Below is a small trained network, with its code and all its weights. Each question gives an input and a class and asks what happens when units are switched off, that is, made to give their printed mean instead of their output.

import numpy as np


def w(rows, s, z=0):
    codes = np.array(rows[::2]) - 128.0
    scale = np.full(codes.shape[1], s)
    scale[-1] = z or s
    return codes * scale


def norm(h):
    return h / np.sqrt((h * h).mean(-1, keepdims=True) + 1e-5)


def f(y):
    return y / 2 * (1 + np.tanh(0.7978845608 * (y + 0.044715 * y**3)))


def log_softmax(a):
    a = a - a.max(-1, keepdims=True)
    return a - np.log(np.exp(a).sum(-1, keepdims=True))


def net(x, mask):
    res = np.array(x, float).reshape(1, 6) / 4 @ E
    u = 0
    for l in range(3):
        y = f(norm(res) @ A[l][:, :-1].T + A[l][:, -1])
        res = res + np.where(mask[u : u + 12], y, B[l][:, -1]) @ B[l][:, :-1]
        u += 12
    return log_softmax(norm(res)[-1] @ U[:, :-1].T + U[:, -1])


A, B = {}, {}
E = w([
[45,176,87,131,137,95,241],'x0',
[128,130,126,127,129,128,128],'x1',
[222,124,191,141,218,70,211],'x2',
[174,207,174,245,30,111,140],'x3',
[78,74,208,182,143,252,181],'x4',
[129,128,128,127,126,127,128],'x5',
],0.0018)
A[0] = w([
[83,157,109,151,144,119,148,65],'L0N1',
[97,114,78,146,99,119,91,106],'L0N2',
[192,68,166,120,112,149,38,15],'L0N3',
[193,110,188,125,198,86,178,7],'L0N4',
[163,111,180,124,141,145,32,50],'L0N5',
[185,101,177,166,234,58,177,69],'L0N6',
[82,125,221,178,129,240,159,79],'L0N7',
[75,190,111,100,124,107,208,85],'L0N8',
[25,116,28,150,48,189,27,92],'L0N9',
[145,95,104,151,150,137,135,1],'L0N10',
[251,81,146,113,148,215,17,38],'L0N11',
[136,110,101,143,137,125,134,109],'L0N12',
],0.0028,0.0016)
B[0] = w([
[120,104,149,126,117,115,124,108],'L0N1',
[155,162,161,99,131,144,154,135],'L0N2',
[44,107,146,149,127,66,143,128],'L0N3',
[62,175,188,85,94,145,113,120],'L0N4',
[76,84,128,139,122,76,155,127],'L0N5',
[104,206,194,45,69,155,108,163],'L0N6',
[185,115,76,101,93,117,146,203],'L0N7',
[109,60,149,164,113,65,69,142],'L0N8',
[143,208,254,69,150,118,145,249],'L0N9',
[56,145,152,113,146,152,116,73],'L0N10',
[83,73,165,148,106,56,120,178],'L0N11',
[125,142,133,109,126,142,128,118],'L0N12',
],0.0029,0.0015)
A[1] = w([
[88,64,167,192,160,250,171,2],'L1N1',
[28,140,68,96,15,196,60,75],'L1N2',
[170,70,119,155,163,108,170,102],'L1N3',
[222,163,172,181,41,121,144,14],'L1N4',
[185,132,209,79,163,91,196,81],'L1N5',
[50,179,62,149,148,120,218,4],'L1N6',
[174,68,149,145,124,152,2,25],'L1N7',
[49,169,68,147,137,124,194,22],'L1N8',
[157,121,198,70,109,114,196,54],'L1N9',
[47,181,66,139,140,108,229,32],'L1N10',
[94,87,107,42,236,157,102,6],'L1N11',
[99,77,106,46,222,162,121,10],'L1N12',
],0.0036,0.00091)
B[1] = w([
[195,146,97,43,49,136,178,229],'L1N1',
[153,183,222,126,253,113,135,211],'L1N2',
[96,143,136,113,107,139,93,126],'L1N3',
[51,104,78,159,160,159,105,248],'L1N4',
[71,144,150,99,177,176,60,190],'L1N5',
[152,79,182,132,109,115,70,162],'L1N6',
[102,86,175,119,126,83,158,178],'L1N7',
[143,79,180,133,115,74,116,145],'L1N8',
[103,161,151,137,153,135,84,162],'L1N9',
[144,58,190,129,111,123,59,179],'L1N10',
[99,127,65,215,133,138,113,227],'L1N11',
[102,139,90,204,116,145,104,214],'L1N12',
],0.0043,0.0015)
A[2] = w([
[108,80,176,125,124,197,112,207],'L2N1',
[168,172,149,205,87,128,147,118],'L2N2',
[142,224,228,76,240,170,107,8],'L2N3',
[115,15,209,131,95,47,92,44],'L2N4',
[139,163,76,109,135,53,75,98],'L2N5',
[145,194,107,255,76,139,133,66],'L2N6',
[86,96,62,80,200,138,144,88],'L2N7',
[158,168,162,199,78,117,129,115],'L2N8',
[219,139,65,32,84,89,179,147],'L2N9',
[111,117,87,132,82,111,133,104],'L2N10',
[137,46,190,140,86,106,60,61],'L2N11',
[173,170,52,80,102,57,91,81],'L2N12',
],0.004,0.0018)
B[2] = w([
[166,182,104,132,94,82,140,254],'L2N1',
[116,102,79,100,154,136,90,175],'L2N2',
[142,205,151,108,182,122,108,250],'L2N3',
[130,78,148,132,101,69,173,201],'L2N4',
[141,121,148,135,85,196,189,189],'L2N5',
[84,68,44,139,192,136,81,193],'L2N6',
[138,112,83,194,123,102,80,158],'L2N7',
[113,91,80,94,181,118,110,182],'L2N8',
[120,105,144,146,54,255,166,141],'L2N9',
[137,148,149,123,138,151,111,114],'L2N10',
[101,130,148,117,128,75,182,174],'L2N11',
[142,121,167,120,92,216,201,158],'L2N12',
],0.0042,0.0017)
U = w([
[89,90,17,175,179,131,68,244],'0',
[133,226,190,91,197,116,100,147],'1',
[159,115,125,106,46,208,193,104],'2',
[116,47,178,127,101,1,147,3],'3',
],0.01,0.00068)

Each question gives the input, the list of numbers given to net, and the class t.
The units are the neurons (one row each of A and B). Each row of codes is followed by its name. A weight is (code - 128) times the scale printed after its matrix; where a second scale follows, it is the last column's (A, B and U).
mask holds one flag per neuron, layer by layer. A switched-off neuron (its flag False) gives its mean, the last column of its row in B, instead of its output. The means were averaged over made-up inputs and are rounded, as every weight is.
A unit's drop is (log p(t) with every unit on - log p(t) with that unit switched off) / (log p(t) with every unit on - log p(t) with every unit switched off).
The circuit of an input: a set's keep is (log p(t) with only the set's units on - log p(t) with every unit switched off) / (log p(t) with every unit on - log p(t) with every unit switched off). Starting from the 12 units with the biggest drops (on a tie, the unit counted first), units are removed one at a time, each time the one whose removal leaves the highest keep (on an exact tie, the one counted first), for as long as the keep stays at least 0.8.
circuit, biggest first: the units of the circuit, biggest drop first
unit that matters most: the unit with the biggest drop
top k neurons: the k neurons with the biggest drops, biggest first
k most important neurons of layer l: the k neurons of layer l with the biggest drops, biggest first
input [-4,5,-7,-2,6,3], class 1: unit that matters most : L1N2
input [1,-7,6,-8,8,-4], class 0: 4 most important neurons of layer 1 : [L1N11 L1N12 L1N5 L1N2]
input [0,2,3,-6,-8,1], class 2: top 3 neurons : [L2N12 L1N4 L2N5]
input [7,-6,-1,2,-7,8], class 2: circuit, biggest first : [L2N12 L2N9]
input [0,-8,-8,-1,-8,5], class 1: top 4 neurons : [L1N2 L1N1 L0N9 L0N7]
input [6,-4,-6,-1,-4,-8], class 1: top 3 neurons : [L1N2 L0N9 L2N3]
input [3,-3,1,2,1,4], class 3: top 4 neurons : [L0N9 L1N10 L1N11 L1N12]
input [7,7,1,6,3,3], class 3: circuit, biggest first : [L1N10 L1N8]
input [2,-1,6,6,-5,-5], class 0: top 2 neurons : [L0N9 L1N2]
input [-4,-5,2,5,-6,5], class 2: top 2 neurons : [L2N12 L1N11]
input [-3,-7,3,5,-6,8], class 2: top 4 neurons : [L2N12 L1N11 L1N12 L2N5]
input [3,-1,-2,-5,6,-6], class 2: top 3 neurons : [L1N1 L1N4 L2N6]
input [-7,-5,-3,7,-8,0], class 2: top 2 neurons : [L2N12 L1N11]
input [6,-2,3,7,-7,-6], class 0: most important neuron of layer 0 : [L0N7]
input [2,5,-6,3,-6,-7], class 1: top 3 neurons : [L1N2 L1N1 L0N7]
input [-8,8,-5,-3,-7,1], class 3: top 4 neurons : [L1N7 L0N11 L1N1 L0N7]
input [0,4,8,-8,-7,-1], class 0: top 2 neurons : [L0N9 L1N11]
input [-8,-2,-5,8,4,7], class 0: top 3 neurons : [L2N6 L1N10 L1N4]
input [-8,-8,-5,5,-5,4], class 3: top 2 neurons : [L1N7 L1N1]
input [-6,2,-5,-2,-1,-7], class 3: circuit, biggest first : [L1N7 L2N4]
input [6,-1,6,-6,3,-2], class 0: circuit, biggest first : [L0N9 L2N7]
input [-6,7,1,7,-7,-4], class 0: 2 most important neurons of layer 2 : [L2N6 L2N8]
input [-5,-2,-3,-4,-4,-8], class 3: 3 most important neurons of layer 1 : [L1N7 L1N1 L1N4]
input [-8,8,3,1,5,2], class 3: unit that matters most : L0N11
input [-3,-1,-5,-4,-5,-2], class 1: 2 most important neurons of layer 0 : [L0N7 L0N9]
input [7,6,-5,1,-2,8], class 3: 2 most important neurons of layer 1 : [L1N10 L1N8]
input [1,6,4,-7,6,1], class 0: unit that matters most : L1N11
input [-5,-8,-5,2,0,-1], class 1: 2 most important neurons of layer 0 : [L0N8 L0N9]
